Below are the code and all the weights of a small trained network. Each question names an input and a target symbol and asks about switching units off, where a switched-off unit gives its printed mean instead of its output.

import numpy as np


def w(rows, s, z=0):
    codes = np.array(rows[::2]) - 128.0
    scale = np.full(codes.shape[1], s)
    scale[-1] = z or s
    return codes * scale


def f(y):
    return np.maximum(y, 0)


def softmax(a):
    e = np.exp(a - a.max(-1, keepdims=True))
    return e / e.sum(-1, keepdims=True)


def log_softmax(a):
    a = a - a.max(-1, keepdims=True)
    return a - np.log(np.exp(a).sum(-1, keepdims=True))


def net(x, mask):
    ids = ['Δβηθλμσω'.index(c) for c in x.split()]
    T = len(ids)
    res = E[ids] + P[:T]
    q, k, v = (res @ M[0].T for M in (Q, K, V))
    z = softmax(np.where(np.tri(T) > 0, q @ k.T / 3**0.5, -1e9)) @ v
    res = res + np.where(mask[0], z, O[0][:, -1]) @ O[0][:, :-1]
    y = f(res @ A[0][:, :-1].T + A[0][:, -1])
    res = res + np.where(mask[1:25], y, B[0][:, -1]) @ B[0][:, :-1]
    return log_softmax(res[-1] @ U[:, :-1].T + U[:, -1])


Q, K, V, O, A, B = {}, {}, {}, {}, {}, {}
E = w([
[110,138,86,113],'Δ',
[154,72,143,62],'β',
[136,155,129,113],'η',
[148,113,164,137],'θ',
[148,65,163,122],'λ',
[193,113,236,156],'μ',
[116,252,122,158],'σ',
[152,40,223,247],'ω',
],0.011)
P = w([
[246,161,45,176],'0',
[68,92,95,142],'1',
[98,75,193,111],'2',
[205,64,139,176],'3',
[93,89,90,77],'4',
[91,85,194,113],'5',
[173,100,99,178],'6',
[86,87,94,91],'7',
[92,76,199,99],'8',
[163,112,68,191],'9',
[87,80,95,78],'10',
[95,59,199,82],'11',
[137,118,69,191],'12',
],0.014)
Q[0] = w([
[83,76,166,35],'H0',
[89,91,193,33],'H0',
[1,161,224,138],'H0',
],0.0087)
K[0] = w([
[252,155,248,124],'H0',
[166,154,19,98],'H0',
[162,228,23,254],'H0',
],0.0082)
V[0] = w([
[106,72,71,74],'H0',
[177,248,137,84],'H0',
[165,103,140,157],'H0',
],0.011)
O[0] = w([
[64,243,226,173,77],'H0',
[176,122,191,1,143],'H0',
[225,73,160,162,252],'H0',
],0.0094,0.0033)
A[0] = w([
[129,79,132,124,63],'N0',
[53,63,128,140,35],'N1',
[110,145,102,77,95],'N2',
[114,77,126,147,36],'N3',
[63,128,142,105,86],'N4',
[162,49,155,170,105],'N5',
[120,120,112,82,73],'N6',
[8,113,202,102,142],'N7',
[147,34,164,91,85],'N8',
[126,67,104,105,147],'N9',
[68,184,66,124,163],'N10',
[181,112,149,159,16],'N11',
[48,160,132,68,85],'N12',
[109,123,204,125,29],'N13',
[107,193,114,67,121],'N14',
[175,123,59,158,131],'N15',
[193,156,143,106,143],'N16',
[109,74,133,110,80],'N17',
[165,176,203,209,167],'N18',
[79,142,125,109,22],'N19',
[46,141,107,149,103],'N20',
[130,109,121,179,16],'N21',
[98,163,94,186,233],'N22',
[65,130,126,118,2],'N23',
],0.013,0.0087)
B[0] = w([
[101,214,90,175,155],'N0',
[69,194,68,216,137],'N1',
[93,221,137,128,138],'N2',
[150,51,248,164,139],'N3',
[204,10,111,61,130],'N4',
[103,223,108,162,225],'N5',
[96,101,78,72,143],'N6',
[143,33,224,111,164],'N7',
[114,158,56,127,247],'N8',
[186,119,161,138,206],'N9',
[130,48,48,97,164],'N10',
[73,62,51,1,145],'N11',
[92,64,57,14,135],'N12',
[137,57,162,44,143],'N13',
[117,231,33,120,139],'N14',
[149,29,99,71,196],'N15',
[133,12,39,145,176],'N16',
[114,103,104,108,164],'N17',
[184,51,95,107,199],'N18',
[182,189,43,109,128],'N19',
[182,5,115,78,150],'N20',
[165,88,157,31,147],'N21',
[126,115,51,132,219],'N22',
[114,234,20,254,128],'N23',
],0.0094,0.012)
U = w([
[254,170,169,140,179],'Δ',
[93,135,181,78,132],'β',
[89,109,216,69,166],'η',
[27,179,117,52,93],'θ',
[85,157,114,148,95],'λ',
[107,109,212,109,156],'μ',
[96,132,177,106,63],'σ',
[118,170,124,197,252],'ω',
],0.0099,0.0042)

Each question gives the input, a string of symbols that net reads in full, and the target symbol t.
The units are the heads (3 rows each of Q, K, V and O) and the neurons (one row each of A and B). Each row of codes is followed by its name. A weight is (code - 128) times the scale printed after its matrix; where a second scale follows, it is the last column's (O, A, B and U).
mask holds one flag per unit, heads first, then neurons. A switched-off unit (its flag False) gives its mean, the last column of its rows in O or B, instead of its output. The means were averaged over made-up inputs and are rounded, as every weight is.
A unit's drop is (log p(t) with every unit on - log p(t) with that unit switched off) / (log p(t) with every unit on - log p(t) with every unit switched off).
The circuit of an input: a set's keep is (log p(t) with only the set's units on - log p(t) with every unit switched off) / (log p(t) with every unit on - log p(t) with every unit switched off). Starting from the 12 units with the biggest drops (on a tie, the unit counted first), units are removed one at a time, each time the one whose removal leaves the highest keep (on an exact tie, the one counted first), for as long as the keep stays at least 0.8.
units of the circuit, in order: the units of the circuit, biggest drop first
k most important neurons: the k neurons with the biggest drops, biggest first
drop when u is switched off: that unit's drop, to one decimal
input σ θ β λ Δ σ Δ ω ω, target θ: units of the circuit, in order : (H0, N8)
input μ η Δ μ Δ, target Δ: units of the circuit, in order : (H0, N9)
input ω μ Δ σ σ μ, target ω: units of the circuit, in order : (H0, N5, N8)
input μ μ Δ μ β, target Δ: units of the circuit, in order : (H0)
input β β Δ θ μ β η θ σ θ λ σ, target μ: units of the circuit, in order : (N7, N8, N5)
input σ θ σ ω Δ μ μ Δ Δ θ β λ, target θ: 2 most important neurons : (N8, N6)
input μ μ Δ, target Δ: 2 most important neurons : (N9, N22)
input ω μ ω, target ω: units of the circuit, in order : (N5, H0)
input ω ω μ, target ω: units of the circuit, in order : (H0, N5)
input σ σ η σ Δ Δ, target θ: units of the circuit, in order : (H0, N8, N6)
input σ η Δ ω Δ Δ σ β σ, target θ: units of the circuit, in order : (H0, N8, N14)
input Δ σ η θ σ η σ η μ η λ σ, target η: units of the circuit, in order : (N7, H0)
input ω μ Δ β ω η σ η Δ, target ω: drop when N18 is switched off : 0.1
input Δ η β Δ μ Δ Δ θ θ Δ Δ σ, target η: drop when H0 is switched off : 0.3
input σ Δ η σ λ μ σ β σ Δ θ Δ, target θ: drop when N8 is switched off : 0.6
